Below is a small trained network, with its code and all its weights. Each question gives an input and a class and asks what happens when units are switched off, that is, made to give their printed mean instead of their output.

import numpy as np


def w(rows, s, z=0):
    codes = np.array(rows[::2]) - 128.0
    scale = np.full(codes.shape[1], s)
    scale[-1] = z or s
    return codes * scale


def f(y):
    return np.maximum(y, 0)


def log_softmax(a):
    a = a - a.max(-1, keepdims=True)
    return a - np.log(np.exp(a).sum(-1, keepdims=True))


def net(x, mask):
    res = np.array(x, float).reshape(1, 4) / 4 @ E
    y = f(res @ A[0][:, :-1].T + A[0][:, -1])
    res = res + np.where(mask, y, B[0][:, -1]) @ B[0][:, :-1]
    return log_softmax(res[-1] @ U[:, :-1].T + U[:, -1])


A, B = {}, {}
E = w([
[200,180,122,179,71,72,221,184,1,201],'x0',
[110,67,177,188,49,201,37,95,164,163],'x1',
[149,133,58,239,221,156,216,234,222,233],'x2',
[129,54,60,108,59,24,192,81,186,132],'x3',
],0.0082)
A[0] = w([
[83,143,121,150,217,219,85,127,190,194,94],'neuron 1',
[143,154,116,120,140,142,230,154,133,144,203],'neuron 2',
[155,217,195,163,139,156,121,180,99,209,199],'neuron 3',
[96,139,82,44,137,68,154,117,122,40,216],'neuron 4',
[89,99,115,168,145,220,96,143,189,100,197],'neuron 5',
[170,96,17,186,126,90,255,146,148,206,252],'neuron 6',
[134,87,38,179,160,109,161,100,206,141,108],'neuron 7',
],0.0088,0.0028)
B[0] = w([
[94,176,152,90,72,127,65,73,133,32,201],'neuron 1',
[126,140,178,193,193,151,151,225,87,161,183],'neuron 2',
[139,44,183,104,39,89,159,154,142,81,193],'neuron 3',
[73,147,212,59,201,88,92,191,174,61,192],'neuron 4',
[68,151,181,59,107,91,29,127,105,66,198],'neuron 5',
[168,111,139,184,124,217,162,133,2,115,249],'neuron 6',
[117,44,173,187,112,138,158,88,105,145,192],'neuron 7',
],0.0095,0.017)
U = w([
[73,107,139,90,97,82,113,123,242,38,208],'0',
[140,172,22,131,133,142,154,87,172,150,30],'1',
[131,108,115,141,68,151,120,57,38,87,255],'2',
[164,89,119,179,173,147,184,182,103,177,90],'3',
[175,161,44,146,154,115,142,101,199,148,19],'4',
[163,111,55,115,126,113,152,120,201,159,22],'5',
[104,210,109,118,254,127,152,147,120,95,84],'6',
],0.0097,0.0034)

Each question gives the input, the list of numbers given to net, and the class t.
The units are the neurons (one row each of A and B). Each row of codes is followed by its name. A weight is (code - 128) times the scale printed after its matrix; where a second scale follows, it is the last column's (A, B and U).
mask holds one flag per neuron, in row order. A switched-off neuron (its flag False) gives its mean, the last column of its row in B, instead of its output. The means were averaged over made-up inputs and are rounded, as every weight is.
A unit's drop is (log p(t) with every unit on - log p(t) with that unit switched off) / (log p(t) with every unit on - log p(t) with every unit switched off).
The circuit of an input: a set's keep is (log p(t) with only the set's units on - log p(t) with every unit switched off) / (log p(t) with every unit on - log p(t) with every unit switched off). Starting from all 7 units, units are removed one at a time, each time the one whose removal leaves the highest keep (on an exact tie, the one counted first), for as long as the keep stays at least 0.8.
units of the circuit, in order: the units of the circuit, biggest drop first
most important unit: the unit with the biggest drop
top k neurons: the k neurons with the biggest drops, biggest first
drop of u: that unit's drop, to one decimal
input [-7,-7,6,7], class 3: most important unit	neuron 7
input [-2,-2,6,-6], class 2: top 2 neurons	neuron 4; neuron 2
input [-2,-5,8,-8], class 2: units of the circuit, in order	neuron 1; neuron 4
input [-3,-5,1,5], class 3: units of the circuit, in order	neuron 1; neuron 5
input [8,0,-2,-3], class 3: top 3 neurons	neuron 1; neuron 5; neuron 2
input [2,-3,5,-8], class 2: top 2 neurons	neuron 1; neuron 3
input [-8,-8,4,5], class 6: top 4 neurons	neuron 4; neuron 3; neuron 6; neuron 2
input [-4,6,4,5], class 2: top 3 neurons	neuron 4; neuron 7; neuron 3
input [-1,6,-3,1], class 0: top 3 neurons	neuron 6; neuron 7; neuron 2
input [5,-2,1,0], class 3: drop of neuron 1	0.2
input [0,5,8,-8], class 0: drop of neuron 3	0.1
input [-3,3,2,6], class 2: drop of neuron 7	0.1
